Here is a tiny trained network, its code and every weight. The questions are about switching its units off for an input and a target symbol, where a switched-off unit gives its printed mean instead of its output.

import numpy as np


def w(rows, s, z=0):
    codes = np.array(rows[::2]) - 128.0
    scale = np.full(codes.shape[1], s)
    scale[-1] = z or s
    return codes * scale


def norm(h):
    return h / np.sqrt((h * h).mean(-1, keepdims=True) + 1e-5)


def f(y):
    return np.maximum(y, 0)


def softmax(a):
    e = np.exp(a - a.max(-1, keepdims=True))
    return e / e.sum(-1, keepdims=True)


def log_softmax(a):
    a = a - a.max(-1, keepdims=True)
    return a - np.log(np.exp(a).sum(-1, keepdims=True))


def net(x, mask):
    ids = ['αζηθπστφψ'.index(c) for c in x.split()]
    T = len(ids)
    res = E[ids] + P[:T]
    u = 0
    for l in range(2):
        q, k, v = (norm(res) @ M[l].T for M in (Q, K, V))
        z = softmax(np.where(np.tri(T) > 0, q @ k.T / 2**0.5, -1e9)) @ v
        res = res + np.where(mask[u], z, O[l][:, -1]) @ O[l][:, :-1]
        u += 1
        y = f(norm(res) @ A[l][:, :-1].T + A[l][:, -1])
        res = res + np.where(mask[u : u + 8], y, B[l][:, -1]) @ B[l][:, :-1]
        u += 8
    return log_softmax(norm(res)[-1] @ U[:, :-1].T + U[:, -1])


Q, K, V, O, A, B = {}, {}, {}, {}, {}, {}
E = w([
[95,42,97],'α',
[162,125,250],'ζ',
[196,51,234],'η',
[90,21,39],'θ',
[88,164,180],'π',
[183,139,184],'σ',
[153,173,63],'τ',
[181,131,180],'φ',
[130,100,76],'ψ',
],0.0024)
P = w([
[219,90,134],'0',
[90,32,161],'1',
[234,132,125],'2',
[82,84,148],'3',
[242,132,111],'4',
[77,115,158],'5',
[252,124,92],'6',
[73,136,170],'7',
[255,117,74],'8',
[76,149,163],'9',
],0.002)
Q[0] = w([
[3,100,161],'L0H0',
[73,71,155],'L0H0',
],0.007)
K[0] = w([
[176,1,88],'L0H0',
[181,85,87],'L0H0',
],0.007)
V[0] = w([
[56,233,117],'L0H0',
[101,249,50],'L0H0',
],0.0015)
O[0] = w([
[62,155,225,2],'L0H0',
[4,187,144,56],'L0H0',
],0.0018,0.00089)
A[0] = w([
[89,94,78,255],'L0N0',
[14,172,80,241],'L0N1',
[4,53,102,112],'L0N2',
[221,171,101,190],'L0N3',
[47,70,184,219],'L0N4',
[134,143,142,54],'L0N5',
[63,93,197,108],'L0N6',
[65,71,210,137],'L0N7',
],0.0039,0.00094)
B[0] = w([
[133,99,180,195],'L0N0',
[136,72,216,187],'L0N1',
[49,196,218,185],'L0N2',
[59,131,134,251],'L0N3',
[27,229,73,178],'L0N4',
[134,130,150,129],'L0N5',
[67,151,11,157],'L0N6',
[85,169,3,171],'L0N7',
],0.0033,0.0027)
Q[1] = w([
[87,71,253],'L1H0',
[71,104,111],'L1H0',
],0.0055)
K[1] = w([
[124,208,2],'L1H0',
[142,169,143],'L1H0',
],0.0074)
V[1] = w([
[6,169,93],'L1H0',
[31,54,172],'L1H0',
],0.0018)
O[1] = w([
[156,3,117,3],'L1H0',
[73,70,70,60],'L1H0',
],0.0024,0.00026)
A[1] = w([
[10,66,145,59],'L1N0',
[109,207,117,54],'L1N1',
[124,232,84,139],'L1N2',
[193,50,139,11],'L1N3',
[70,226,136,214],'L1N4',
[16,81,68,186],'L1N5',
[255,175,185,150],'L1N6',
[81,211,185,111],'L1N7',
],0.0031,0.0012)
B[1] = w([
[78,215,9,213],'L1N0',
[41,136,133,161],'L1N1',
[71,55,233,216],'L1N2',
[20,181,211,160],'L1N3',
[6,80,235,251],'L1N4',
[15,240,93,248],'L1N5',
[74,174,15,230],'L1N6',
[174,54,235,205],'L1N7',
],0.0024,0.0018)
U = w([
[20,175,73,179],'α',
[71,107,244,248],'ζ',
[182,71,52,96],'η',
[198,192,113,82],'θ',
[211,88,169,91],'π',
[149,2,120,66],'σ',
[192,178,111,73],'τ',
[204,171,177,77],'φ',
[135,43,98,2],'ψ',
],0.0095,0.0033)

Each question gives the input, a string of symbols that net reads in full, and the target symbol t.
The units are the heads (2 rows each of Q, K, V and O) and the neurons (one row each of A and B). Each row of codes is followed by its name. A weight is (code - 128) times the scale printed after its matrix; where a second scale follows, it is the last column's (O, A, B and U).
mask holds one flag per unit, layer by layer, with each layer's heads first. A switched-off unit (its flag False) gives its mean, the last column of its rows in O or B, instead of its output. The means were averaged over made-up inputs and are rounded, as every weight is.
A unit's drop is (log p(t) with every unit on - log p(t) with that unit switched off) / (log p(t) with every unit on - log p(t) with every unit switched off).
The circuit of an input: a set's keep is (log p(t) with only the set's units on - log p(t) with every unit switched off) / (log p(t) with every unit on - log p(t) with every unit switched off). Starting from the 12 units with the biggest drops (on a tie, the unit counted first), units are removed one at a time, each time the one whose removal leaves the highest keep (on an exact tie, the one counted first), for as long as the keep stays at least 0.8.
units of the circuit, in order: the units of the circuit, biggest drop first
k most important neurons: the k neurons with the biggest drops, biggest first
k most important neurons of layer l: the k neurons of layer l with the biggest drops, biggest first
drop when u is switched off: that unit's drop, to one decimal
input τ τ τ τ φ τ τ τ σ η, target α: units of the circuit, in order -> [L0N7 L0N6]
input τ τ σ, target θ: most important neuron of layer 0 -> [L0N2]
input φ τ α, target σ: 2 most important neurons -> [L0N2 L0N4]
input τ ψ ψ, target η: 2 most important neurons of layer 1 -> [L1N4 L1N5]
input σ η φ τ α, target σ: 2 most important neurons -> [L0N4 L0N2]
input α τ π τ, target ζ: 2 most important neurons of layer 1 -> [L1N6 L1N7]
input τ τ ψ ζ τ, target η: 3 most important neurons -> [L0N2 L1N5 L0N4]
input τ θ η ζ, target α: 2 most important neurons of layer 0 -> [L0N6 L0N7]
input τ η α σ, target α: 2 most important neurons of layer 1 -> [L1N5 L1N7]
input ψ ψ ψ α θ ψ σ π τ ψ, target ζ: drop when L0N2 is switched off -> 0.2
input σ τ π φ, target α: drop when L1N4 is switched off -> -0.1
input τ ψ ψ σ, target α: drop when L0N2 is switched off -> 0.2
input τ ψ α τ φ ζ, target α: drop when L0N7 is switched off -> 0.3
input τ θ ψ φ, target α: most important neuron -> [L0N2]
